Here is a tiny trained network, its code and every weight. The questions are about switching its units off for an input and a class, where a switched-off unit gives its printed mean instead of its output.

import numpy as np


def w(rows, s, z=0):
    codes = np.array(rows[::2]) - 128.0
    scale = np.full(codes.shape[1], s)
    scale[-1] = z or s
    return codes * scale


def f(y):
    return np.maximum(y, 0)


def log_softmax(a):
    a = a - a.max(-1, keepdims=True)
    return a - np.log(np.exp(a).sum(-1, keepdims=True))


def net(x, mask):
    res = np.array(x, float).reshape(1, 8) / 4 @ E
    y = f(res @ A[0][:, :-1].T + A[0][:, -1])
    res = res + np.where(mask, y, B[0][:, -1]) @ B[0][:, :-1]
    return log_softmax(res[-1] @ U[:, :-1].T + U[:, -1])


A, B = {}, {}
E = w([
[108,32,168,111,148,122,178,75,55,89,207,228],'x0',
[118,149,76,151,179,115,119,140,201,2,97,206],'x1',
[208,180,114,71,139,91,26,160,90,91,179,148],'x2',
[197,161,127,56,121,90,156,70,123,209,54,203],'x3',
[184,77,197,99,90,164,189,244,169,108,141,145],'x4',
[127,34,108,61,192,53,85,126,197,125,117,79],'x5',
[75,122,38,111,63,69,118,179,120,186,160,187],'x6',
[122,133,137,122,112,99,130,123,127,100,120,113],'x7',
],0.0083)
A[0] = w([
[131,166,163,90,127,122,164,199,190,135,126,118,108],'neuron 0',
[150,79,179,104,78,162,135,181,147,131,168,186,136],'neuron 1',
[82,88,138,118,159,180,203,110,136,152,105,130,158],'neuron 2',
[36,104,33,135,66,68,145,193,68,169,147,175,103],'neuron 3',
[78,158,110,150,143,105,95,74,79,154,113,68,137],'neuron 4',
[171,134,184,168,191,153,155,100,128,142,79,97,101],'neuron 5',
[176,175,128,101,123,104,110,199,82,105,162,128,171],'neuron 6',
[179,107,216,154,197,193,111,37,119,56,99,71,94],'neuron 7',
[205,181,128,89,178,98,59,174,58,114,172,154,58],'neuron 8',
[92,76,135,93,142,133,124,74,54,112,180,156,86],'neuron 9',
[180,104,117,118,167,105,130,152,86,100,123,110,255],'neuron 10',
[173,109,158,94,43,154,160,199,143,90,124,140,49],'neuron 11',
[182,135,116,113,139,157,168,217,167,162,123,104,128],'neuron 12',
[107,175,149,166,120,178,153,126,138,161,156,145,241],'neuron 13',
[144,1,100,87,154,77,77,97,174,134,161,105,76],'neuron 14',
[75,162,121,161,143,88,95,87,97,118,108,132,46],'neuron 15',
[98,74,99,199,167,159,115,178,128,65,183,68,162],'neuron 16',
[59,143,89,58,73,76,129,171,175,122,130,137,149],'neuron 17',
[149,133,167,93,123,113,161,190,149,126,121,170,36],'neuron 18',
[63,77,138,212,80,184,39,151,120,85,218,80,68],'neuron 19',
[71,75,191,69,180,94,133,103,62,96,171,238,93],'neuron 20',
[112,224,168,203,31,118,170,106,60,95,180,151,83],'neuron 21',
[159,120,119,78,91,127,191,79,159,145,10,171,134],'neuron 22',
[192,103,134,113,171,105,138,125,157,167,112,183,151],'neuron 23',
[112,194,105,177,105,122,62,112,139,132,55,64,86],'neuron 24',
[85,169,124,157,169,102,88,84,100,149,145,134,46],'neuron 25',
[192,158,118,65,112,98,164,64,101,161,89,173,33],'neuron 26',
[156,151,145,167,82,187,108,123,84,138,158,160,213],'neuron 27',
[24,103,173,198,146,109,156,152,160,135,71,131,89],'neuron 28',
[152,137,134,206,169,76,128,161,166,120,110,166,61],'neuron 29',
[84,126,99,151,130,126,143,147,166,186,158,157,190],'neuron 30',
[99,155,79,118,205,128,125,44,93,173,143,156,129],'neuron 31',
[187,141,167,110,103,105,80,175,116,102,190,164,85],'neuron 32',
[110,98,152,117,162,162,159,105,97,109,189,201,43],'neuron 33',
[136,63,157,93,153,79,101,111,178,179,145,77,164],'neuron 34',
[171,115,179,123,81,119,150,188,206,66,103,188,79],'neuron 35',
[151,169,112,137,90,163,42,200,202,182,44,109,102],'neuron 36',
[64,105,123,140,131,146,197,81,154,129,89,110,70],'neuron 37',
[200,136,138,133,126,124,51,124,87,105,178,145,55],'neuron 38',
[138,146,78,138,164,121,109,100,222,42,114,230,109],'neuron 39',
[135,185,100,98,187,121,45,96,64,120,188,122,106],'neuron 40',
[100,199,142,148,186,109,168,133,161,79,121,165,209],'neuron 41',
[184,115,158,109,87,114,144,90,59,212,207,15,176],'neuron 42',
[178,171,109,150,96,163,139,132,89,133,96,171,199],'neuron 43',
[64,82,138,160,74,158,197,78,165,169,52,155,38],'neuron 44',
[67,154,126,142,143,91,115,67,121,127,114,124,56],'neuron 45',
[167,62,194,86,71,154,130,191,120,131,140,133,86],'neuron 46',
],0.0091,0.0089)
B[0] = w([
[89,49,122,179,168,153,189,122,103,105,122,130,181],'neuron 0',
[87,91,103,200,152,115,153,77,101,115,91,151,212],'neuron 1',
[124,133,102,135,72,96,142,131,198,86,102,100,208],'neuron 2',
[220,126,193,50,111,228,83,91,69,60,144,208,239],'neuron 3',
[59,81,160,165,151,127,192,69,140,138,117,195,211],'neuron 4',
[198,134,140,79,100,185,69,103,88,63,124,193,181],'neuron 5',
[124,115,103,91,76,120,147,104,195,83,142,103,213],'neuron 6',
[208,120,164,46,108,232,103,114,77,67,130,232,225],'neuron 7',
[202,123,50,128,45,170,195,144,184,95,164,43,199],'neuron 8',
[28,167,162,98,130,142,173,194,87,128,79,96,198],'neuron 9',
[67,92,134,112,72,43,123,95,193,55,110,160,232],'neuron 10',
[110,105,82,133,201,203,158,66,109,193,105,127,186],'neuron 11',
[52,95,151,172,171,136,190,66,104,120,103,171,198],'neuron 12',
[112,98,167,121,146,65,76,137,194,103,100,122,239],'neuron 13',
[157,66,114,142,215,165,28,204,163,176,72,94,205],'neuron 14',
[124,80,85,194,179,166,170,81,98,190,61,175,161],'neuron 15',
[151,167,160,160,108,51,90,61,39,138,162,70,244],'neuron 16',
[185,99,191,73,99,158,103,108,94,74,139,187,214],'neuron 17',
[138,116,78,146,173,165,160,76,96,175,137,138,156],'neuron 18',
[196,169,93,145,125,65,118,58,11,180,193,42,220],'neuron 19',
[60,181,148,67,134,115,199,226,46,69,70,69,240],'neuron 20',
[172,45,125,97,227,110,56,198,168,214,55,113,216],'neuron 21',
[171,182,135,155,138,45,92,82,57,130,179,45,235],'neuron 22',
[146,158,150,159,114,77,90,60,82,91,153,47,199],'neuron 23',
[42,133,125,91,172,144,184,157,91,77,92,120,220],'neuron 24',
[110,83,63,197,154,211,197,78,94,163,78,166,163],'neuron 25',
[204,183,111,172,144,93,118,102,60,156,176,55,192],'neuron 26',
[120,50,143,94,163,52,61,162,157,132,111,140,231],'neuron 27',
[163,118,45,140,61,114,141,157,189,103,146,77,189],'neuron 28',
[105,173,146,113,133,185,108,178,131,185,148,106,151],'neuron 29',
[148,131,143,91,69,144,90,78,158,31,107,170,213],'neuron 30',
[98,75,134,187,140,95,181,65,114,135,93,163,218],'neuron 31',
[161,133,77,155,99,137,179,101,211,111,113,110,187],'neuron 32',
[89,186,100,77,161,169,182,193,86,118,86,86,190],'neuron 33',
[127,74,148,138,189,92,40,195,175,168,119,137,213],'neuron 34',
[96,95,120,201,155,153,127,88,99,186,124,163,203],'neuron 35',
[75,210,142,70,159,143,197,195,50,61,54,77,246],'neuron 36',
[140,89,58,136,66,152,169,166,198,103,141,88,178],'neuron 37',
[153,111,57,133,59,185,170,162,183,99,133,74,173],'neuron 38',
[98,197,166,189,86,136,75,184,161,254,183,205,241],'neuron 39',
[135,80,78,191,107,142,182,93,192,99,120,123,207],'neuron 40',
[101,135,194,152,67,87,89,175,163,185,165,183,230],'neuron 41',
[98,230,168,169,60,125,119,201,184,191,204,241,249],'neuron 42',
[116,71,148,94,188,63,62,146,152,120,160,84,228],'neuron 43',
[198,147,31,142,66,194,164,148,238,91,161,43,198],'neuron 44',
[144,80,81,198,182,180,188,84,152,129,115,125,163],'neuron 45',
[88,99,120,189,155,132,197,80,110,168,128,203,195],'neuron 46',
],0.0073,0.011)
U = w([
[93,74,91,161,162,174,204,60,115,165,122,171,64],'0',
[177,113,59,103,60,168,186,151,214,101,160,71,68],'1',
[55,197,131,47,165,169,191,216,63,109,84,81,75],'2',
[226,119,164,37,112,226,95,101,86,77,147,213,72],'3',
[190,170,117,126,140,70,106,69,54,173,191,49,88],'4',
[158,57,123,84,219,121,61,197,178,175,108,102,88],'5',
[82,207,152,135,67,170,133,193,164,254,209,202,112],'6',
[84,98,161,87,104,62,127,90,166,71,137,153,246],'7',
],0.0099,0.012)

Each question gives the input, the list of numbers given to net, and the class t.
The units are the neurons (one row each of A and B). Each row of codes is followed by its name. A weight is (code - 128) times the scale printed after its matrix; where a second scale follows, it is the last column's (A, B and U).
mask holds one flag per neuron, in row order. A switched-off neuron (its flag False) gives its mean, the last column of its row in B, instead of its output. The means were averaged over made-up inputs and are rounded, as every weight is.
A unit's drop is (log p(t) with every unit on - log p(t) with that unit switched off) / (log p(t) with every unit on - log p(t) with every unit switched off).
The circuit of an input: a set's keep is (log p(t) with only the set's units on - log p(t) with every unit switched off) / (log p(t) with every unit on - log p(t) with every unit switched off). Starting from the 12 units with the biggest drops (on a tie, the unit counted first), units are removed one at a time, each time the one whose removal leaves the highest keep (on an exact tie, the one counted first), for as long as the keep stays at least 0.8.
units of the circuit, in order: the units of the circuit, biggest drop first
most important unit: the unit with the biggest drop
top k neurons: the k neurons with the biggest drops, biggest first
drop of u: that unit's drop, to one decimal
input [-5,6,-7,0,8,-1,2,-2], class 0: top 2 neurons	neuron 35; neuron 12
input [-8,1,-3,3,1,3,4,-2], class 2: units of the circuit, in order	neuron 36
input [1,7,-2,-2,2,1,-6,3], class 6: units of the circuit, in order	neuron 39; neuron 41
input [4,6,4,-7,1,6,-3,4], class 4: units of the circuit, in order	neuron 16; neuron 19
input [1,-1,1,7,6,-8,-4,-7], class 5: top 2 neurons	neuron 21; neuron 27
input [4,3,0,-6,1,4,2,-4], class 4: units of the circuit, in order	neuron 19; neuron 16
input [-6,3,-5,8,8,-6,-8,3], class 0: top 2 neurons	neuron 12; neuron 35
input [-5,3,0,-8,-1,-8,6,-6], class 4: top 2 neurons	neuron 19; neuron 16
input [-7,-3,-5,8,5,6,2,4], class 4: top 3 neurons	neuron 22; neuron 20; neuron 23
input [-2,8,-5,6,8,-8,2,6], class 0: top 2 neurons	neuron 35; neuron 42
input [-4,-4,-7,-6,-5,-8,2,-8], class 5: top 3 neurons	neuron 21; neuron 27; neuron 13
input [-2,0,-8,0,-6,6,8,2], class 1: top 2 neurons	neuron 44; neuron 28
input [-3,6,1,5,-6,-2,-8,-3], class 3: top 2 neurons	neuron 7; neuron 5
input [-8,-2,0,8,8,0,0,-8], class 0: most important unit	neuron 12
input [-4,-8,2,4,8,4,1,-2], class 0: top 2 neurons	neuron 12; neuron 39
input [3,5,-1,0,8,-8,2,5], class 0: top 3 neurons	neuron 1; neuron 35; neuron 11
input [-8,4,2,-5,-3,-7,1,-5], class 2: top 2 neurons	neuron 36; neuron 24
input [-5,-1,6,-3,1,-7,4,-3], class 5: top 4 neurons	neuron 21; neuron 27; neuron 43; neuron 44
input [-1,1,3,2,2,7,-4,5], class 5: top 2 neurons	neuron 14; neuron 34
input [-2,5,-3,5,-3,5,6,-1], class 3: units of the circuit, in order	neuron 3; neuron 17
input [5,-4,-3,-7,8,7,5,0], class 0: most important unit	neuron 46
input [-1,3,2,-4,-5,8,-1,6], class 5: drop of neuron 14	0.9
input [3,3,-2,-6,0,3,6,5], class 3: drop of neuron 3	0.6
input [4,3,3,-1,-3,-5,0,0], class 5: drop of neuron 14	-0.1
input [-8,0,6,1,0,5,-8,7], class 2: drop of neuron 31	0.0
